Each row is followed by its group and then its class within the group.
[  6   4 -20   7 -28   3   7 -19 -16   4  -9  -1 -15   7  10  -3 -11 -32
  22  22   7  -6   9   2  -5   0   1  21  -7   6] | <91>/<49>
[  1   6 -12   1  -5   5  21  -7  -7   2  -5  -1 -11  -5   0   2  -1 -10
  -3   2  19  -9   4  -2 -11   1   0   8   6  -4] | <84>/<53>
[  0  -2 -33  10  -6  17  11 -11  -8   2 -18  -7 -18 -11   2   3 -10  -8
  -2  13  20 -14   8   4 -19   9   0  23   7   4] | <84>/<45>
[ 13  -3 -20  -6  -8  -4   2  -6  -8  -1  -2  -1  -6 -11 -19  -4   1  -6
  -3  13  20  -7  -3  -1 -12  11  -1  16  -6  10] | <84>/<53>
[  1   3  -5   6  -2  12  -3  -5  -6   8  -5  -9  -3   0  -2  -4  -3 -26
  -3   9   1  -3   4  -1   7  -3  -3  19  -9   2] | <91>/<49>
[ -1   3 -25  11  -8   2   4  -6   0   4  -7   0 -15  -8   0  10 -10 -11
   6   8  18  -5   7  12 -13   8   1  18   2  -5] | <84>/<60>
[  0   3 -12  -7  -6   5   4 -14  -9   7  -2  -4 -11  -4  -1  -5   3 -10
  -1  16  15  -9  -2   7  -6   2   3   9  -2  13] | <84>/<53>
[ -4  -1 -23   9 -12   9   8   0  -5   5 -11   0 -12  -6   2  -1  -5  -8
  -6   6  12  -7   5   8 -11   9  -9  14  -1   0] | <84>/<45>
[ -2   7 -17   3  -5   5  -5 -12  -8   4   3  -5 -16  -8   0  -2 -12 -14
   1   8 -17  -3   7   2  -8   2 -22  18  -2  -5] | <84>/<60>
[ -1  -8  -2   2   3   6  -1  10   6   7 -11  -8  -7   1  -1  -2 -18 -11
   5  -4   6 -12  -3  -4  -6   2   5  26  -3   0] | <91>/<49>
[ 12   6 -20  -5  -3  -5   6  -6  -8   1  -7  -1 -12  -4  -7   4   1   8
   0  11   7  -4   9   0 -23   5  -9  19  -4   8] | <84>/<60>
[ -6   6 -18   4  -4   0   6  -9 -11   5 -10  -1  -8 -13  -7   0  -2 -14
   7   7  16  -9   5  12 -23  -2  -4   6   3   1] | <84>/<53>
[ -1   6   3   2 -10  11  11  -8 -15   9  -6  -8 -24  -5  16  -3  -9 -36
   8  22   8  -5   6   9  -7   1   4  20   1   4] | <91>/<46>
[ -6  -4 -25   9 -10  10  10  -7  -2   2 -13  -7 -25 -16  -4   5 -47  -9
 -11   8  15 -16   8   2 -19  16  40  15 -10   4] | <84>/<45>
[ -3   4 -15   0 -10   4  11  -6  -5  -6  -4   2  -7  -6  -6   1   0   3
  -7   1  13  -7  11   2 -13  11  -3  22   5   2] | <84>/<60>
[ 11  -2  -6   0  -9  15  -3  -4  -5   4  -5 -12  -6   0  -1  -2 -12 -28
   1  10  12  -1   4   4   4  -3  -3  11  -9   4] | <91>/<49>
[  1   1 -14   5   4  -3  -5   5  -6   8  -6   6  -4   0 -11   1 -12 -33
   0   5  13   0  -3   7  12  -6 -11  22 -14   4] | <91>/<49>
[ -1   1  -3   0  -1   6   0  -1   0   4  -9 -10 -16 -16  -4  -5 -22 -20
   1   7   4 -21  -2  -2  -6  11   1  18  -5   8] | <91>/<46>
[ -4  -3 -14  -3  -2   2   4   4   0   4  -2   1  -7  -7 -13   2  -4  -7
 -13   0  23  -4   3   8 -11   4  -8  12  -6  -1] | <84>/<53>
[ -2   2 -19  -3  -9   3  12 -20 -15   1  -8  -1 -20  -1   0   4   6 -18
   1  11  17  -2   5   7 -15   5   3   3  -3   4] | <84>/<53>
[  2   1 -11  -5   1   7   2  -5  -9   1  -6  -8 -10 -11  -1  -1 -15 -21
  -2  10   6  -2  -5   4  -8   2  -6  20 -11   7] | <91>/<46>
[ -2  -4 -17   0   0   4   3  -5  -3  -3  -8  -3 -10  -7 -12  -2  -1 -10
   9  14  14  -9   2   2  -9   3  -2  11   2   2] | <84>/<45>
[ -7   9   2  -6  -3   2  -2  -5  -3   8 -27   1 -12  -3  -3  -1  -5 -19
 -11  14   1  -7  -4  -4  -5   2   0  14 -11  12] | <91>/<46>
[  5   8   5   7  -5  -2   2 -20 -18   3  -3 -11  -6   1  15   0   0 -31
  12  21  -3   2  12   3  -4  -5   6  -2  -3   3] | <91>/<49>
[  2   1 -24   5  -5   6   9  -4  -4   5  -4  -8  -5  -9   2  -1  -6 -13
  -7  13  21 -15  13   0 -10   2   0  12   3   3] | <84>/<45>
